Each row has a name. Each piece below is followed by the name of the row it came from. Each question is about the rows just above it.

|   6 | -24 | -12 |  30 |  -1 |   0 |  -8 |  15 | -12 |  13 |  -8 |  -7 | -29 | -25 |  15 | -37 | -10 |   2 |  10 | -18 | -13 | -44 |  14 |  16 |  11 |  -6 | -11 |   5 |  -4 |   8 | -24 |   5 |   0 | = dol
|  -9 |  27 |  38 | -48 |  -3 |  -7 | -45 |  12 | -22 |  -7 | -19 |   1 |  35 |  27 | -12 |  42 |   5 |   9 |   4 |  20 |  19 |  54 | -12 | -21 | -14 |   6 |  -4 |   8 |   6 | -25 |  22 |  -7 |  -9 | = dozi
| -14 |  15 |  20 | -15 |  -7 | -12 | -16 |   9 | -26 | -10 |   0 |  -2 |  21 |  19 |  -9 |  15 |  -6 |  10 |   2 |   3 |   1 |  32 |   7 |  -9 |  -5 |  -1 |   6 |   2 |   0 | -19 |   3 |  -7 |  -9 | = Saza
| -10 |   9 |  12 | -23 |   8 |   7 | -12 |  13 |  -8 |  -8 |  -7 |  15 |  28 |  -2 | -20 |  12 |  -6 |  -5 |  -2 |  13 |  13 |  21 |   0 |  -8 |   5 |   8 |  11 |   7 |   5 |   0 |   7 |   8 |  -4 | = Pedu
|   1 |   1 |   0 | -10 |   6 |   6 |  -8 |   3 |   9 |  11 |  -7 |  10 |  -1 |  -6 |   2 |   8 |   4 |  -3 |  -3 |   8 |  11 |   1 |   1 |   1 |   1 |   3 |  -8 |   6 |   5 |  -2 |   5 |   1 |   2 | = gipu
|   1 |  10 |  17 | -26 |  12 |  12 | -21 |  15 |   1 |  -8 |   0 |  27 |  29 |  -1 | -30 |  26 |  -1 |  -9 | -11 |   4 |  13 |  27 |   4 |  -2 |   0 |  12 |  10 |   2 |   7 |  -8 |   6 |   8 |  -6 | = puso
find: |  -2 | -20 | => Pedu
The row with | -11 |   5 |  -4 | is => dol
find: | -12 |  13 |  -8 |  -8 |  -7 |  15 | => Pedu

|  38 | -33 |   2 |   4 |  21 |  -5 | -14 | -13 | -33 |  15 |  -1 |  14 |   8 |  12 | -12 |  27 |   2 | -45 |  -6 |  13 |  kivi
|   7 |  -4 | -23 |  29 |   8 |   9 | -35 |  25 |   1 |  -9 | -26 |  14 |  12 | -33 |  -1 |  17 |  12 | -42 |  -9 |   8 |  mupe
|   0 |   5 | -12 |  23 |  -4 |  -8 | -14 |   4 | -22 | -20 | -26 |  42 |  -1 | -11 |   0 | -21 | -20 | -13 | -12 |   3 |  Nuga
| -18 | -17 |  -4 |   3 |  23 |  -2 |  35 |  -6 |  -1 | -32 | -16 | -27 |  11 |   1 | -11 | -23 |  24 | -24 |  -4 |  11 |  Dul
|  -3 |  10 |  14 |  -6 |  -6 | -27 | -35 | -13 |  46 |  22 |  15 |  26 |   0 |  24 |  -8 |  18 |  38 | -43 | -30 | -19 |  gozu
|  -7 |  10 |   6 |  10 |  53 |   5 |  -6 |  51 |  20 |  25 | -22 |  41 |  -7 |   8 | -51 |  24 |  14 | -15 | -10 |   5 |  vir
|   8 |  41 |  25 | -11 | -14 |  -6 |  24 | -23 | -23 |  -7 | -13 | -19 |  34 |   0 |   7 | -27 |  17 |  16 | -38 |   6 |  kuluk
|  45 | -16 |  -9 |   1 |   1 |  13 |  32 |   0 |   5 | -12 |  24 |  -4 | -10 |   9 | -27 | -33 |  -4 |  19 | -32 |  18 |  Pir
find: |  21 |  -5 | -14 | -13 | -33 | => kivi
Which row holds |   0 |   5 | -12 |  24 |  -4 |? => Pir

|  3 |  1 |  1 | -3 | -2 |  2 | -1 | -1 |  0 |  1 | -3 | -1 | : dekil
|  -6 |   4 |  -5 | -43 | -10 |  11 |   4 | -11 |  -2 |  11 | -43 |  -2 | : bifu
|   1 |   0 |   6 | -20 |  15 | -19 |   5 |   3 |  -7 |   4 |  -5 |  -1 | : bibe
|   3 |  15 |   5 | -19 |  -5 |   6 |   1 |  -7 |   0 |   4 | -20 |  -2 | : tipo
|   9 |  -1 |   3 |   6 |   9 | -13 |  -3 |   7 |  11 | -29 |  16 | -11 | : gezu
|  14 |   0 |   1 | -10 |  12 | -12 |  -2 |   1 |  12 |  -6 |  10 |  12 | : Pak
|   3 |  15 |   5 | -19 |  -5 |   6 |   1 |  -7 |   0 |   4 | -20 | is in which row? => tipo
| -7 |  4 | -5 | is in which row? => bibe
The row with |   6 | -20 |  15 | -19 | is => bibe

| -42 |   7 | -42 | -25 |  57 | : mazas
|   7 | -52 |  33 | -19 | -50 | : Nol
|  32 | -16 |  33 |  21 | -50 | : pazos
| -42 |   7 | -50 |  33 | -19 | : Loza
find: |  33 |  21 | -50 | => pazos
Where do | -42 |   7 | -50 | appear? => Loza
find: | -50 |  33 | => Loza
The row with | -52 |  33 | is => Nol
Which row holds |  33 | -19 | -50 |? => Nol
find: |   7 | -50 | => Loza

|  -1 |  32 |  -9 | -41 |  25 |  19 | = disur
|  3 | -8 | 10 | -8 |  7 |  3 | = gak
|  -8 |  10 |   3 |  55 | -17 |  -7 | = tonav
find: | -8 |  7 |  3 | => gak
find: | -8 | 10 |  3 | => tonav
Which row holds |  3 | -8 | 10 | -8 |  7 |  3 |? => gak
find: |  -1 |  32 |  -9 | -41 | => disur
Which row holds |   3 |  55 | -17 |? => tonav
find: |  32 |  -9 | -41 | => disur
The row with |  3 | -8 | 10 | is => gak

| 17 | 14 |  4 | 10 | 13 |  6 | 18 | 11 |  6 | 28 | 13 | 22 |  7 |  4 |  5 |  9 | 18 | 12 |  3 |  8 |  9 | 15 | 16 | 16 | 17 | 17 | 19 |  5 | 23 | 17 | 14 |  4 | 10 | 10 |  5 |  1 |  4 |  5 | 53 | 12 |  3 |  3 | 17 | 10 |  7 | -> Zat
| 25 | 11 | 14 | -1 |  3 | 10 |  4 | 21 | 21 | -1 | 20 |  9 |  6 | 12 |  6 | 15 | 21 | 17 | 15 |  3 | 52 |  8 |  4 | 11 | 40 |  6 | 10 | 20 | 15 | 10 | -4 | 13 | 13 | 15 | 10 | 21 |  9 | 23 | 15 | 55 | 13 | 20 |  9 | 10 | 40 | -> peviz
| 11 | 19 | 12 |  5 |  9 | 13 | 22 |  7 |  6 | 13 |  9 | 17 | 18 |  8 | 27 |  7 |  5 |  3 |  9 | 21 | 12 | 14 | 26 | 18 | 13 |  8 | 15 | 10 | 14 |  8 | 35 |  4 |  4 |  4 | 12 | 12 | 14 |  7 | 15 | 12 | 13 | 15 | 20 | 13 |  1 | -> fuli
| 17 | 19 |  7 | 29 | 19 |  6 | 18 | 11 |  6 | 28 |  9 | 22 |  7 |  4 |  5 |  9 | 18 | 12 |  3 | 23 |  9 | 15 | 16 | 12 | 17 | 17 | 19 |  5 | 23 | 17 | 14 |  4 | 10 | 10 |  5 |  1 |  4 |  5 | 53 | 12 |  3 |  3 | 14 | 10 |  7 | -> soroz
find: |  8 |  9 | 15 | => Zat
|  9 | 18 | 12 |  3 |  8 |  9 | 15 | 16 | 16 | 17 | 17 | 19 | is in which row? => Zat
The row with | 17 | 19 |  7 | 29 | 19 |  6 | 18 | 11 |  6 | 28 |  9 | 22 |  7 |  4 |  5 |  9 | 18 | 12 |  3 | 23 |  9 | 15 | 16 | 12 | 17 | 17 | 19 |  5 | 23 | 17 | 14 |  4 | 10 | 10 |  5 |  1 |  4 |  5 | 53 | 12 |  3 |  3 | 14 | 10 |  7 | is => soroz

|   0 |  42 |  18 |  -5 | -45 |   5 |  12 |  26 |  15 | -40 |  35 | -39 |  36 | -28 | -27 |  37 |  28 |   2 |  15 |  -5 | : gafo
| -19 | -15 |  46 |  15 |  40 | -11 | -22 |  26 | -40 |  15 |  42 | -34 |  19 | -18 | -46 |  32 | -17 |   7 | -17 |   5 | : Kif
| -31 |   0 |  39 | -29 |  33 |  29 | -35 |  28 |  38 |   8 |  33 |  32 |  44 |  -4 | -14 | -22 | -47 | -20 | -28 | -24 | : kez
| -36 | -43 |  45 |  -2 |   6 |  46 |  14 |  33 |   3 |  44 | -42 | -12 | -25 |  -7 | -45 |  12 |  28 | -15 | -21 | -36 | : veg
| -24 | -27 | -21 |  34 | -32 | -24 |  44 |  12 | -11 |   4 |  -5 |  29 |  31 | -28 |  39 | -34 | -35 |   1 |  31 |  31 | : poka
| -27 |  34 | -32 | -24 | -21 |  17 |   0 | -45 | -46 |  25 |  26 |  32 |  23 |  18 | -29 |  35 |  44 |  31 | -30 |  31 | : zabit
|  26 |  15 | -40 | is in which row? => gafo
find: | -24 | -27 | -21 |  34 | -32 | => poka
find: | -22 |  26 | -40 |  15 |  42 | -34 |  19 | -18 | => Kif
find: | -11 | -22 |  26 | -40 |  15 |  42 | -34 |  19 | -18 | -46 | => Kif
The row with |  44 |  12 | -11 |   4 |  -5 | is => poka

|   6 |  11 | -13 | -18 | -54 |  15 | -15 |  -4 |  -3 |  13 | -23 | -13 |  -5 | -13 |   3 |  18 |  22 |  15 |  15 |  33 | -18 | -15 | = tovan
|   6 |  11 | -13 |   0 |   3 |  15 | -15 |  -4 |  -3 |  13 | -23 |  -5 |  15 |  -1 |   3 |   5 |  22 |   1 |   8 |   4 |   2 |  22 | = Dise
|   6 |  -3 | -13 |  17 |  19 |  15 | -12 |  -4 |  -3 |   5 |  -7 | -21 |  -5 | -12 |   3 |   8 | -17 |   1 |  15 |  -3 | -14 | -15 | = bolot
|  33 |  11 | -13 | -37 | -18 |  15 | -15 |  -4 |  -3 |  13 | -23 | -21 |  -5 | -13 |   3 |  33 |  22 |   1 |  15 |   4 | -14 | -15 | = ped
| -13 |   0 |   1 |   2 |  42 | -10 | -15 |  -4 |  -3 |  10 | -13 | -21 |  -5 | -13 |   3 |  18 |  -7 |   1 |  15 |   4 | -14 | -15 | = losok
|   6 |   2 | -13 | -18 |  37 |  -7 | -15 |  -1 |  -3 |  -4 | -23 | -21 | -10 | -13 |   3 |  18 |  -5 |   1 |  15 |  -2 | -14 | -15 | = vul
|   6 |  11 | -13 |  -2 | -54 |  15 | -15 |  -4 |  -3 |   6 | -23 |  -3 |  -5 | -13 |   3 |   1 |  22 |   1 |   7 |   4 | -14 |  11 | = Dob
|  -5 | -14 |   3 | -25 | -18 | -15 | -15 |  -4 |  -3 |  13 | -23 | -21 |  -5 | -13 |   3 |  33 | -12 |   1 |  15 |   4 | -14 | -15 | = Puzi
|   6 |  11 | -13 | -18 | -54 |  15 | -15 |  -4 |  -3 |  13 | -23 | -10 |  -5 | -13 |   3 |  18 |  22 |  10 |  15 |  34 | -14 | -15 | = Gifer
|  34 |  11 | -13 | -37 | -18 |  15 | -15 |  -4 |  -3 |  13 | -23 | -21 |  -5 | -13 |   3 |  33 |  22 |   1 |  15 |   4 | -14 | -15 | = guzak
find: | -13 |   3 |   1 | => Dob
|  34 |  11 | -13 | -37 | -18 |  15 | -15 |  -4 |  -3 |  13 | -23 | -21 |  -5 | -13 |   3 |  33 |  22 |   1 |  15 |   4 | -14 | -15 | is in which row? => guzak
find: |  -4 | -23 | -21 | -10 | -13 |   3 |  18 | => vul
find: | 8 | 4 | 2 | => Dise

|  -2 | -19 | -20 |   0 | -15 |  13 |  14 | -20 |  15 | -12 |  12 | -15 | -15 |  13 | -14 | -20 |  12 |  16 |   6 |  13 | -10 | -15 | -17 |  -1 |  -4 |  15 | -10 | -15 |  21 | -17 | -16 |  14 | -15 |  11 |  -8 | -18 | -18 |   6 |  13 |   1 |   2 | -16 |  -9 |  14 | -19 |   6 | -16 |  moz
|   8 |  -2 | -10 |  23 |  33 |  -2 |  -2 |  32 |   2 |  36 |  -5 |  16 |  -3 |  -2 |  36 |   2 |  -1 |  -5 |   8 |   4 |  29 |  40 |   3 |   5 |   7 | -14 |   2 |  31 |  -7 |  11 |   1 |  -5 |  28 |  -4 |  31 |   4 |  -8 |  -6 |  -8 |  15 |  12 |  36 |  -2 |   3 |  -1 |   2 |  53 |  pida
|  -9 |  41 | -28 |  -2 |   6 |   4 |   8 |  10 |   7 |   3 |   6 | -10 |  15 |   7 |   0 |  41 |   8 |  11 | -14 | -14 |  -8 |   4 |  36 |  -7 |  -7 |  11 |  36 |   6 | -10 |  24 |  29 |  11 |   6 |  -6 |  -8 |  38 | -20 |  -2 |   4 | -14 |  -9 |   3 |  30 |   8 |  39 |  -7 |   5 |  nuve
|   2 |   3 |  20 | -12 |   1 | -26 | -27 |   0 | -24 |   0 | -24 |  14 |   3 | -26 |   0 |   2 | -28 | -23 |   7 |  -8 |   6 |   0 |   0 |  -2 |   2 | -19 | -10 |  -1 |  -7 |  -1 |  -1 | -28 |  -5 | -10 |  10 |   0 |  17 |  -7 | -10 |   3 |   1 |  -5 |   1 | -25 |   1 | -10 |   1 |  pav
|   4 |  11 | -17 | -21 | -31 |  -3 |  -7 | -35 | -10 | -28 | -10 | -11 |  -2 |  -6 | -28 |   7 |  -7 |  -5 |  14 |   3 | -11 | -33 |   8 |  -2 | -19 |   2 |  14 | -28 |  21 |   0 |   4 |  -7 | -30 |   5 | -11 |   3 |  -9 |   1 |  10 |   9 |   1 | -33 |   1 |  -8 |   1 |  -3 | -52 |  rono
|  -4 | -11 |  11 |  -8 |   8 | -11 | -16 |   0 | -16 |   5 | -17 |  17 | -13 | -13 |   2 | -14 | -14 | -11 |   8 |  -9 |  15 |   4 | -10 | -11 |  10 | -26 |   4 | -19 |   5 |   7 |  10 | -18 | -20 |   6 |  -9 |  13 |  11 |  12 | -22 |  12 |   6 | -16 |   9 | -13 |  10 |   7 |  -6 |  papu
| -28 | -10 |  12 |  11 |  19 |   3 |  10 |  27 |   7 |  15 |   7 |   9 |  -7 |   2 |  13 | -11 |   7 |   3 | -17 | -27 |   5 |  20 | -11 | -12 | -22 |   2 | -15 |  22 | -18 | -10 |  -8 |   7 |  23 | -12 |  10 | -11 |   4 | -14 |  -4 | -30 | -25 |  17 |  -9 |  10 | -11 | -10 |  18 |  nili
|  -4 | -11 |  11 |  -8 |   8 | -11 | -16 |   0 | -16 |   5 | -17 |  17 | -13 | -13 |   2 | -14 | -14 | -11 |   8 |  -9 |  15 |   4 | -10 | -11 | -17 |  15 | -15 |  21 | -10 |  -4 | -16 | -18 |   3 |  -3 |  14 | -12 |   9 |  -6 |  -1 |   2 |  -4 |   1 | -10 | -17 | -13 |  -6 |   3 |  geg
|  -4 |  15 | -10 | -15 |  21 | -17 | -16 | is in which row? => moz
find: | -2 | -2 | 32 |  2 | 36 | => pida
find: |   0 |   0 |  -2 |   2 | -19 | -10 |  -1 |  -7 |  -1 |  -1 | -28 | => pav
The row with |  -2 |   2 | -19 | is => pav
Which row holds |  -2 | -19 | -20 |   0 | -15 |  13 |  14 | -20 |  15 | -12 |? => moz
The row with | 21 |  0 |  4 | -7 | is => rono
find: |  4 | 36 | -7 | -7 | 11 | 36 |  6 | => nuve

|  12 |   1 |   4 |  -2 | -28 | -21 |  -2 |   4 | -15 |  -1 |   5 |  -9 | -17 |  -7 |   5 | -12 | -31 | -17 |  12 |  -8 |   4 |   8 | -16 | -13 |  -1 |   6 | -12 |  -5 | -16 | -42 | -21 |  15 |  vak
| -19 |   4 |   7 | -19 | -24 |  -4 |  16 |  25 | -13 |  16 |  18 |  13 |  12 |  20 |  28 | -13 |   4 |   8 |  21 | -24 |  24 |  17 | -10 |  -8 |  19 |  27 |   8 |  21 | -12 |  -4 |   3 |  15 |  vafoz
| -44 | -22 | -26 | -14 | -32 |  11 | -14 | -16 |  26 | -19 | -16 | -17 |  11 | -22 | -31 |  21 |  14 |   5 | -11 |  27 | -39 |  -1 |  22 |  19 | -14 | -39 |  10 | -29 |  24 | -17 |  11 | -10 |  pudo
|  -6 |   5 | -12 | -19 |   3 |   7 | -19 | -24 |  12 | -18 | -20 |  -8 | -14 | -18 | -29 |  14 |  -1 |  -9 | -25 |  23 | -24 | -18 |   9 |   8 | -24 | -30 |  -8 | -20 |   9 |  15 |  -3 | -19 |  Pasis
| -26 | -12 | -21 | -13 | -23 |  -7 | -16 | -20 |   8 | -16 | -15 | -21 | -16 | -21 | -21 |   9 | -11 | -13 | -14 |  21 | -22 | -13 |   4 |   0 | -17 | -21 | -11 | -22 |   5 | -24 | -10 |  -9 |  Nonar
| -34 | -17 | -29 | -18 |  -7 |  13 | -18 | -23 |  21 | -20 | -22 | -13 |  -6 | -22 | -30 |  20 |   6 |  -2 | -26 |  26 | -28 | -16 |  14 |  17 | -21 | -29 |  -4 | -21 |  19 |   8 |   2 | -23 |  Zati
|   3 |  -8 |  -6 | -15 |   2 | -12 | -11 |  -9 | -18 |  -9 |  -7 |  -9 | -27 |  -3 |  -4 | -14 | -26 | -19 |  -6 |  -8 |  -2 | -11 | -19 | -14 | -14 |  -4 | -18 |  -5 | -18 |  -5 | -20 |  -2 |  delig
|   3 |  -8 |  -6 | -15 |   2 | -12 | -11 |  -9 | -18 |  -9 |  -7 |  -9 | -27 |  -3 |  -4 | -14 | -26 | -19 |  -6 |  -8 |  -2 | -11 | -19 | -14 | -14 |  -4 | -18 |  -5 | -18 |  -5 | -24 | -10 |  Vef
|  25 |   9 |   9 |   0 |  -3 | -15 |   2 |   4 | -22 |   4 |   8 |  -6 | -17 |   3 |  11 | -18 | -25 | -14 |  10 | -16 |  17 |   3 | -21 | -16 |   1 |  17 | -15 |   5 | -19 | -15 | -18 |  16 |  Beko
|  13 |  15 |  23 |  21 | -13 |   0 |  19 |  29 |   4 |  16 |  21 |   8 |  31 |   6 |  20 |   1 |  15 |  24 |  22 | -17 |  14 |  23 |   6 |   5 |  24 |  20 |  23 |   7 |   7 | -18 |  20 |  17 |  bedu
find: |  -7 |   5 | -12 | => vak
find: |  24 |  17 | -10 |  -8 |  19 |  27 |   8 |  21 | -12 |  -4 |   3 | => vafoz
find: | -19 |   3 |   7 | -19 | -24 | => Pasis
| -20 |  -8 | -14 | -18 | -29 |  14 |  -1 |  -9 | -25 | is in which row? => Pasis

| -29 | -41 |  35 |   9 | -28 | -28 | -> sonul
|   9 |  35 | -29 | -41 | -28 | -40 | -> rumas
| -11 |  34 | -47 | -25 | -39 | -32 | -> Bub
| -11 |   4 |  16 | -11 |  -6 |   1 | -> zep
The row with | -41 |  35 | is => sonul
find: |   9 | -28 | => sonul
find: | -29 | -41 | -28 | -40 | => rumas
Which row holds | -47 | -25 |? => Bub
find: |   4 |  16 | -11 | => zep
Which row holds |   9 |  35 | -29 | -41 |? => rumas

| -39 | -21 |  -7 |  44 |  17 |  48 |  48 | -> timi
| -20 |  -7 | -21 |  -4 | -49 | -18 | -38 | -> vus
|  44 |  14 | -53 |  33 |  48 |  48 |  17 | -> Dafo
Where do |  14 | -53 | appear? => Dafo
| 48 | 48 | 17 | is in which row? => Dafo
Which row holds |  -7 | -21 |? => vus

|  -2 |  10 | -12 | -15 |  29 |  -1 |  12 | -15 | -14 |   2 |  10 |  20 | -> Pip
| -22 |  37 | -10 | -12 | -14 | -20 |  13 |   7 |  15 |  18 | -13 |  16 | -> digin
|   9 |   4 |  37 |  38 |  30 |  11 |   8 |  -9 |  46 | -36 |   8 |  21 | -> Rud
| -10 |   8 | -13 | -14 |  18 | -10 |  13 | -20 | -12 |  15 |  16 |   7 | -> Vegir
|  -3 |  -9 | -25 |  13 |   1 |  28 |  -5 |  16 |  51 |  11 |   4 | -13 | -> rom
|  13 |   4 |  -3 |  -9 | -25 |  13 |   4 |  28 | -10 |  22 |   3 |  -7 | -> pera
| -19 |   7 |  37 |  42 |  -9 | -21 |  16 | -14 |  49 |   0 |  30 | -10 | -> Bab
|   6 |  15 |  20 |  17 |   0 |   7 |  13 |  14 |  20 | -17 |  12 |   7 | -> suv
The row with | -13 | -14 |  18 | -10 |  13 | -20 | -12 |  15 |  16 |   7 | is => Vegir
find: |  -3 |  -9 | -25 |  13 |   4 |  28 | => pera
find: |  30 | -10 | => Bab
Which row holds |  -9 | -21 |  16 | -14 |  49 |? => Bab

